Each row of numbers stands for one node and depends on some of the facts below. Use the named rows to name the rest.

Some nodes and their rows:
dubel: [-10   2   2 -14  -2   3  -2  -4   2  11   1   8  11   3  -7  11   4   2
   6 -21  -6  11  11  17   7  -9]
flutror: [-12  -2   4 -21  -5   4   9   0   2   8  -2  17  10  -1  -5   1   1  -2
   0 -14 -17   8   7  19   5 -10]
fozi: [-19  -4   8 -21  -8   3   4   3   1   7   1  15   8  -3  -8   2  -2  -3
   4 -14 -15   5   9  19   5 -10]
skuge: [ -3  -5   7 -20  -3   7   5   3   1   9  -5   6   6   1   3   6  -4   2
  -5 -13 -19  10   3  16   5  -8]
temor: [ -5   3  -1 -17   2  11   4  -3   2   5   1   0   8   4  -1  13   4   3
   6 -20  -6  10   9  13   8  -6]
klifliflo: [-11  -2   3 -20  -1   5  12  -5   0  11  -3  13  12   1  -6   0   0   0
   0 -14 -18   6   5  20   6  -9]
platu: [ -3   0  -1 -13   2   7  -2  -4   2  10   1   1   8   3  -4  13   3   3
   5 -20  -4  12   7  15   6  -9]
radrek: [ -9   1   0 -17   1   9   2  -4   1   5   3  -3   7   2  -4  12   1   1
   7 -19  -7   5   8  15   7  -7]
tugral: [ -6   2  -1 -16   1  10   3  -4   1   6   1   0   8   4  -2  14   5   3
   6 -20  -5  10   8  13   7  -7]
guvus: [ -7  -6   3 -18  -5   8   4   2  -2   6  -2  11   6   0  -2   5  -1  -3
  -3 -10 -13   9   4  13   3  -9]
vubor: [  0  -1  -1 -16  -1   7   0   2   3   3   2  -6   2   2   1  10   8  11
   4 -24  -3  11   4  10   4  -6]
sapli: [ -2   1  -2 -14   1  12  -2   0  -2   5  -2   0   5   1  -1  15   5   5
   8 -20 -10   7   6  12   5  -5]
skozon: [ -4   1  -2 -16   0  12   1  -2   2   4   1  -1   6   4   1  14   4   3
   5 -20  -5  11   8  12   6  -6]
fetek: [ -6  -1   8 -16  -6  12  -5   2  -4   6  -4  -1   6   3  -1  15   1   4
   5 -19  -2  11  11  10   6  -4]
stofuvun: [  3 -12   0  -8   2  28   8   4   2  14 -16  -2  -2  -5  -5  -9  -1  12
  -6 -18 -10   7  -2  16  -1  -3]
klolak: [ -4  -4   2 -19 -10  -3   1  12   9   1   9   8  -1   1   5   0   5   9
  -6 -20 -21  13  -1  14   4 -11]
bruva: [-12   1   1 -22   1  -1  16  -5   4  12   0  15  14   3  -6  -1   2   0
  -1 -17 -25   5   5  22   7 -11]
suve: [ -4   1  -2 -16   1  12   2  -1   3   4   1   0   6   3   0  15   4   3
   5 -19  -5  11   8  13   7  -7]
pirus: [  4  -9  -4  -7  -2   5  -2   2  -8   0   0 -12  10  11   5  20  -3  -3
  -9  -4 -10  14   1  -2   6   0]
muma: [-11  -2   4 -16  -5  12  -4   2  -1   3   1  -1   4   0  -4  13   0   1
   9 -19  -1   8  11  12   5  -6]
skedrok: [  3   0   2 -25   1  13   3   0   5   7   3  -3   1   2   3  19  -3   2
   7 -23 -10  12   4  14   6 -17]

Some facts about the nodes:
gratrazak: hangs directly under; skotrak: points at; surir: belongs to class; plepun: is of sort
flutror {gratrazak=mudur, skotrak=nasufim, dubel, surir=b}
klorol {gratrazak=stuvun, surir=a}
vutun {skotrak=duplen, zovak, bopli, surir=c}
plunu {gratrazak=miplile, surir=a, plepun=k}
muma {surir=c}
dubel {gratrazak=stoplo, surir=c}
kurak {gratrazak=klebon, surir=b, plepun=f}
grupler {gratrazak=vutun, surir=e, plepun=f}
klifliflo {gratrazak=grisu, skotrak=platu, tugral, drodebu, radrek, nasufim, temor, stuvun, surir=c, plepun=q}
bibrim {surir=b}
breko {surir=e}
radrek {surir=a}
gegre {gratrazak=radrek, skotrak=gutrok, fiflu, mutos, surir=d, plepun=h}
temor {gratrazak=klebon, surir=a, plepun=n}
zele {gratrazak=breko, surir=c, plepun=h}
zovak {gratrazak=steri, surir=c, plepun=o}
stabrol {gratrazak=stuvun, surir=d, plepun=f}
flimigu {gratrazak=treram, surir=b}
bopli {gratrazak=zuzim, surir=c}
pugun {gratrazak=radrek, surir=e, plepun=k}
dugo {gratrazak=pevuk, surir=b, plepun=g}
steri {surir=b}
flomo {gratrazak=skigim, surir=d, plepun=h}
drifes {surir=a}
getu {gratrazak=treram, surir=e, plepun=g}
danelel {gratrazak=fliflam, surir=b, plepun=o}
skedrok {gratrazak=pletir, surir=e}
beskikle {gratrazak=vegriskun, surir=c, plepun=m}
stuvun {surir=c}
kitel {gratrazak=mudur, skotrak=getu, surir=b, plepun=k}
gedos {surir=c}
pedun {gratrazak=poska, surir=d, plepun=n}
fiflu {gratrazak=fozi, surir=e, plepun=g}
skiflon {gratrazak=bibrim, surir=e, plepun=l}
kurel {gratrazak=gedos, skotrak=plunu, pirus, surir=c}
sikli {surir=b}
grogrol {gratrazak=noki, skotrak=stegri, truklupim, difer, surir=a}
platu {gratrazak=stoplo, surir=e}
miplile {surir=a}
mibel {gratrazak=poska, skotrak=zezu, surir=c, plepun=f}
pletir {surir=a}
noki {surir=e}
skuge {gratrazak=treram, skotrak=skoflir, surir=d, plepun=i}
peklel {gratrazak=bibrim, surir=e, plepun=j}
treli {gratrazak=miplile, surir=e}
sugral {surir=d}
treven {gratrazak=sikli, surir=b, plepun=j}
teplak {gratrazak=gafegun, surir=c}
treskel {gratrazak=treram, skotrak=kurak, gutrok, grupler, vubor, vegriskun, mutos, surir=d, plepun=m}
zezu {gratrazak=poska, surir=d, plepun=i}
modrur {gratrazak=zuzim, surir=e, plepun=q}
kalor {gratrazak=drifes, skotrak=fuskilim, skigim, dekla, gedos, sugral, pirus, surir=a}
mudur {skotrak=pugun, grokar, klebon, surir=e}
kizistis {gratrazak=stoplo, surir=a}
boston {gratrazak=fabrom, skotrak=zarun, skigim, muma, surir=e, plepun=q}
brimakim {gratrazak=sugral, skotrak=klorol, kivik, gutrok, skedrok, sikli, surir=c, plepun=s}
fabrom {surir=b}
pifi {gratrazak=fozi, surir=d, plepun=o}
skozon {gratrazak=mudur, surir=c, plepun=f}
difer {gratrazak=zuzim, surir=e, plepun=f}
klisizon {gratrazak=klebon, skotrak=drodebu, pedun, truklupim, surir=b, plepun=i}
duplen {gratrazak=truklupim, surir=a, plepun=m}
fozi {skotrak=zarun, zuzim, dubel, peklel, miplile, surir=b}
poska {surir=e}
nusim {gratrazak=fliflam, skotrak=skigim, fetek, surir=d, plepun=f}
zarun {gratrazak=fabrom, surir=d, plepun=r}
dekla {gratrazak=truklupim, surir=a}
klavos {gratrazak=vutun, surir=a, plepun=l}
treram {skotrak=pletir, surir=a}
pevuk {surir=e}
mepla {gratrazak=poska, skotrak=dugo, surir=c, plepun=h}
stegri {gratrazak=stoplo, surir=b, plepun=i}
nasufim {gratrazak=treram, surir=d, plepun=s}
stofuvun {gratrazak=zuzim, skotrak=kurak, vegriskun, fabrom, truklupim, surir=d, plepun=r}
bruva {gratrazak=drifes, skotrak=zuzim, kivik, pedun, getu, stuvun, pevuk, surir=c, plepun=t}
fetek {gratrazak=treram, surir=e, plepun=p}
fuskilim {gratrazak=pletir, surir=b}
truklupim {surir=a}
grokar {gratrazak=fabrom, surir=d, plepun=i}
guvus {gratrazak=vegriskun, skotrak=radrek, grebo, sugral, surir=e, plepun=i}
suve {gratrazak=pletir, surir=b, plepun=o}
grebo {gratrazak=poska, surir=b, plepun=s}
drodebu {gratrazak=muma, surir=e, plepun=l}
gosek {gratrazak=truklupim, surir=c, plepun=f}
kivik {gratrazak=sugral, surir=b, plepun=p}
skoflir {surir=d}
stoplo {skotrak=beskikle, surir=e}
zuzim {surir=d}
mutos {gratrazak=zuzim, surir=e, plepun=s}
grisu {skotrak=poska, surir=d}
gafegun {surir=b}
vubor {gratrazak=fabrom, surir=d, plepun=m}
skigim {surir=d}
nenil {gratrazak=vutun, skotrak=kurak, surir=b, plepun=s}
klolak {gratrazak=fabrom, skotrak=fiflu, pifi, surir=e, plepun=j}
sapli {gratrazak=truklupim, surir=b, plepun=q}
gutrok {gratrazak=treram, surir=c}
zesa {gratrazak=skoflir, skotrak=skedrok, pletir, kizistis, surir=a, plepun=h}
klebon {surir=d}
pirus {gratrazak=treram, surir=c, plepun=r}
sufler {gratrazak=steri, surir=b, plepun=f}
fliflam {surir=e}
vegriskun {surir=b}
sufe {gratrazak=skoflir, skotrak=gosek, poska, surir=b, plepun=g}
tugral {gratrazak=pevuk, surir=b, plepun=k}
pidrer {gratrazak=gedos, skotrak=poska, surir=c, plepun=t}
plolom {gratrazak=sikli, skotrak=grokar, pirus, surir=e, plepun=k}

Name these rows:
No name comes twice in this set of rows, the named rows included.
[  4  -6  -8 -11   1   3   3  -1  -4   0   5 -12   6   6   4  16   5   1
  -3 -11  -6  12  -2   1   4  -4] -> grokar
[-16  -6  10 -16 -15  14 -11   7  -6   2   0   4   4  -2  -8  13  -1  -4
  10 -14   5  10  15   6   3  -5] -> skigim
[ -2   0  -2 -13   4  17  -2   2   3   5   0  -9  -1  -1  -3   7   0  10
   4 -22  -5   7   6  13   3  -3] -> vegriskun
[ -9   1  -4 -19   7   9   8 -10   1  12   0   1  13   5  -5  11   4  10
   5 -18  -8   6   5  15   9  -7] -> pedun
[ -1  -2  -2 -12   5  10  -2  -6   0  10  -2  -2   7   1  -4  12   2   4
   5 -19  -2  10   6  14   4  -7] -> stegri
[  3  -9  -1 -14   1  23   2   8   3   9 -11   0  -4  -6  -1  -8  -2  12
  -8 -17 -10  10   2  15  -2  -3] -> nenil
[ -8   4   5 -18   0   6   5  -5   0   9  -2   2  13   6  -2  11   4   5
   6 -21 -11   9  11  15   9  -5] -> nasufim
[ -1   1  -3 -14   1  13   0   1   5   3   1  -3   3   2   1  11   4   7
   4 -21  -4  13   8  12   6  -6] -> grupler
[-14 -11  15 -21 -18   6  -2  11  -6   6  -4  15   4  -5  -5   2   2  -4
   2 -12  -1  11   9   8  -2  -9] -> boston
[ -4  -1  -1 -14  -3  13  -1   0   0   3   1  -1   6   3   0  16   3   1
   5 -17  -2  12   8   9   6  -6] -> fuskilim
[ -2   0  -2  -8  -6  13  -3   7  12   2   4  -2  -1   6   2   9   6  11
   3 -27 -12  14   5  14  11  -8] -> mutos
[  2  -4   2 -25  -5   6   4   8  10   6   5   9  -1   0   3   5  -4   5
  -3 -21 -25  12   0  18   4 -18] -> brimakim
[ -3   2  -1 -17   0  10  -1  -1   5   5   3  -1   4   4   2  15   4   5
   6 -22  -8  11   6  13   7  -9] -> klorol
[ -6   2  -2 -17   5  10   7  -8   0   9  -2  -1  11   3  -5   9   4   4
   6 -20  -7   7   8  15   7  -5] -> drodebu

Now the same nodes, written a new way:
Known rows:
brimakim: [  0  10 -16  -3   7  -1   6 -16   9   2  19   7  12   3  -1   1  15  13
  14  17  -9 -15  -2  20 -11  -1  13   6  14  -2   3 -18   3  -9  18 -14
  18  20  15]
pirus: [ 11  -5  27   3  -6  12 -11  -8 -11 -11 -17 -23 -23  -6  -2 -17 -19   1
  -5 -10   8   7   5   1   7  -2 -17   1   9  19   6   0 -26   8  12  -1
   8 -16  -8]
getu: [  8  -5  19  -4  22   6  -1  -9 -20 -19  -7  -6  10 -10   0   8  13  -9
  -3  -6  -3 -11  -6  -3   0  12 -16  -9  14   5   5   8  -4  -1   8  -3
  13   8 -12]
radrek: [  7  -6  17   9  13  13  -3  25 -10  14  -1  -2  -5   1  -2   9 -10 -12
  -5 -14   2  10 -14 -14   8   8  -9   1  -4   5 -19  17  -8  -3   6  13
 -12  17   3]
stuvun: [  8  -4  15   5  23  11   6  24 -13  16   2   3   7  -2  -2  20   4 -14
  -1  -8  -3   3 -10 -14   4  15 -11   0   0   0 -16  15  -2  -2   5  17
 -11  26  -2]
gosek: [  6  10   7   0  -8   2  -3 -38  -2  20 -11  14 -12 -12 -14   6   3  -9
 -27  -3   1  -2 -12 -16  -9  -1  10 -16 -10 -14   9  -6   1  -4 -17   1
   3 -22   9]
plolom: [ -4   0  -8   8 -16   2  -5  -9  19   3   2 -10 -10   5 -16 -22 -24  12
  11  -8   5   5  -1   9  -1  -7   8  10  10  18  -4  -8 -14   1  13  -7
   5  -3  11]
vutun: [-21 -16 -30   2   2   0  -9  24  21   2  11 -21  19   2  16  -2 -14  -2
   4  -4 -19 -10  11 -10   1 -10  18   8  -8  -8  -4  -9  12  14 -22   2
   0  13   6]
skiflon: [-1  2 -3 -1 -3 -5  2 -8  6 -2  1 -3  3 -3 -8 -4 -3  1 -2 -3 -3 -2  4  3
 -1  1  5 -3 -3 -2  6  0  4  0 -5 -5 -1 -7  2]
nenil: [ -9   3  -8 -10 -11 -11   3  -1  -3  -5   9  19   5  16   9 -11  -1  15
  14  13   0   8   0   0   2  -1   0  -7   9 -17   7  -3  11  -6   5 -13
   3  -8   7]
skuge: [ -3  -9 -11  -7  -1   2 -11 -17  -2 -20   0 -13   9  -3   3 -14  -5  -4
  -6  -4  -5 -11  -1  -6   2  -6   6  -2   9   2  10  -7  -1   0  -4 -14
  23  -5  -3]
flutror: [-11  -4  -9   2  12   0  -5  -9  11  -8  -1  10  21   5 -18   5   3  -2
  21 -10   4   0  -4   3 -16   9   2   4  14   0   0  13   8  -3   4   4
   5  15  -2]
zovak: [-11  -7  -2   5  -1 -13   5   4  -1 -11  -8 -26  12  -6  -1  -4  -5   8
  -6  -7 -17 -12  18   7   4  -1   2  -9 -10 -10  13   2   7  11 -21   0
  -9 -10 -12]
kivik: [ 13  10  20   0  15  -1  14  -4 -14   0   1   2   2  -8  -6  13  20   3
   1   9  -6  -6   2  13  -3  12 -10  -4   2  -2   6   4   0  -6  13  -4
  -2  12  -2]
sufe: [  8  12 -18 -12  -6  -1 -12 -38  17   6   1  19   5  -2 -12  -9  -6 -17
 -15   0   1   5 -15  -8  -9  -3  17   4 -10  -4   8  -3  11 -12 -15 -13
   8  -6  13]
flimigu: [  2  -8   0  -6   0   2  -8 -16  -6 -17  -3 -14   4  -5   6  -8  -4  -4
  -8  -7  -2  -7  -2  -3   3  -1   0  -7   9   4   7  -5  -3   0  -5 -11
  19  -5  -5]
pidrer: [  9  11 -11 -14  -5   1  -8 -36  16   6  -1  18   4  -6 -11  -9  -5 -15
 -15  -1   2   6 -10  -8  -9  -2  15   3  -9  -4   9  -6  10 -15 -18 -11
   4  -7  10]
dekla: [-10   3  17  19 -17   5  -6  -7   1  13 -15  -1 -23  -7 -20   3  -9  11
   8  -9  12   4   2  -3 -12  -3  -5  -7  12   6  -1  -1 -22  15  10  11
   4 -23  -2]
zuzim: [ 13  -1   0   6   8  17 -13  32 -10  18  -3  18  -6  -3   9  29  29 -25
  -3  -6   7  -7  12  -2  -7   2  -8  -1  -3  10   1  11  -5   4  -4   4
  -9  27 -22]
guvus: [ -7  -2  -8   4  -3   3  -8  -6  11  -1   0   3   6  13 -26 -11 -15  10
  16 -14   7   4  -9   4  -7  -1   6   2  14  16  -6   6  -4  -5  15  -5
   5   7   8]
zezu: [  1  -6   3  17   4  -6  11 -10   8 -13   3  -1   5  -6   4  -3   2   2
 -20   2   2  -3  14   3   4   1   6 -11 -16   8  -4   9   1  -6  -5  -3
  -2 -22  -3]

Rows to name:
No name comes twice in this set of rows, the named rows included.
[-13  -5 -22   5   8   5  -3  -7   4  -4   4  10  28  12 -28  -2  -3   7
  17 -16   5  -5 -20   1  -6   8   9  -4  19  12 -10  10   8 -15  14  -6
   8  24  11] -> klifliflo
[ 13   4  13  -3  14  10   8  16 -10  18  13  -4  -6  -9  20  16  12  -3
  -2  22 -10  -6   1   1   6   4  -7   6  -8 -10  -6 -13  -5   2   8   3
   0  21   7] -> sikli
[  3   0  -4  -1 -16  -3   2  15 -22   1  -5  19   1  14  -4  -3  10   4
  -6 -12   7   1   4   4  14   0  -5 -22   2   1  12  11  10  -9  -8 -15
 -10   1 -11] -> difer
[-16  -5 -21  -7  -8  -6   2   1  -3  -3   8  14  16  19  -9 -12  -3  15
  11  -4   5   3 -11  -4   5   0   7  -9  13  -5  -1   0  14 -11  -2  -9
   5   5   7] -> grogrol
[ -8   0  -9   1 -10   3 -16 -11  26  -7  -6   4  -6   3  -9  -5  -4   2
  21   0  11   6   7   3 -19  -7   4  13  11   6   1   1  -5   8   8   1
   7  -7  -2] -> nusim
[  4  16   9   0   6  -3  15  -3 -13  -7  -8  -4  13   9 -25   1  10  12
  -2 -17   8  -5 -19  -5   4   4 -12  -5  -1  12  -9  18  -1  -9  -3  16
  -5  16 -17] -> platu
[ -5   4 -13  -9  -6  -7   5  -9   3  -2  19  16   5  12  12  -7   8  18
  18  23  -1   0   2  11  -3  -6   8   0  10 -11   6 -17   8  -8  11 -13
  11   4  11] -> gegre
[ 22  -3   9   5   9   7   1 -12  11  10   9  17 -11 -14  21  10  -1 -29
 -47   7   8  13   1 -22   9  -2  10  -2 -39   2 -16  15   2 -15 -17  10
  -3 -20   7] -> poska
[  9  -4   9   1  20  10   2  19  -8  13   9   0   3  -4   7  23   9 -13
   3   2  -5  -2  -6 -11  -3   9  -7   4  -4  -5 -12   9   1   0   3  12
  -6  22  -1] -> pevuk
[  3   1 -14   3 -15   0  -8   2   0   5  -3   8   1   1  -4  -3   7  -4
  -8  -9   3 -10  12  13   1  -7   8 -10  -5  10  13   0   2  -1  -9 -16
  -4   3  -9] -> modrur
[ -8   3 -21   0  13   0  -1  -9  10  -4   8  12  25   6 -19   5  13   3
  22  -3  -1  -8  -9   8 -16   6   7   4  19   4  -5   2   8 -13  11  -4
  14  25   7] -> bruva
[  5  -4  14   9  -3  14 -13  18  10  13  -4  -7 -26   1   7   2 -17  -6
   5  -2   9  15   2  -8   1  -5  -9  17  -5  11 -14   4 -16  15   8  15
  -7   0  -1] -> gedos
[-13   0  -1  10  -8  -5  -1 -16  -2  10  -3   2  -2  -5 -13   7   3   9
  -2  -3  -3 -10  -1  -7  -8  -2   7 -15   4  -6   3  -6  -1   9  -5   4
   7 -15   3] -> sapli

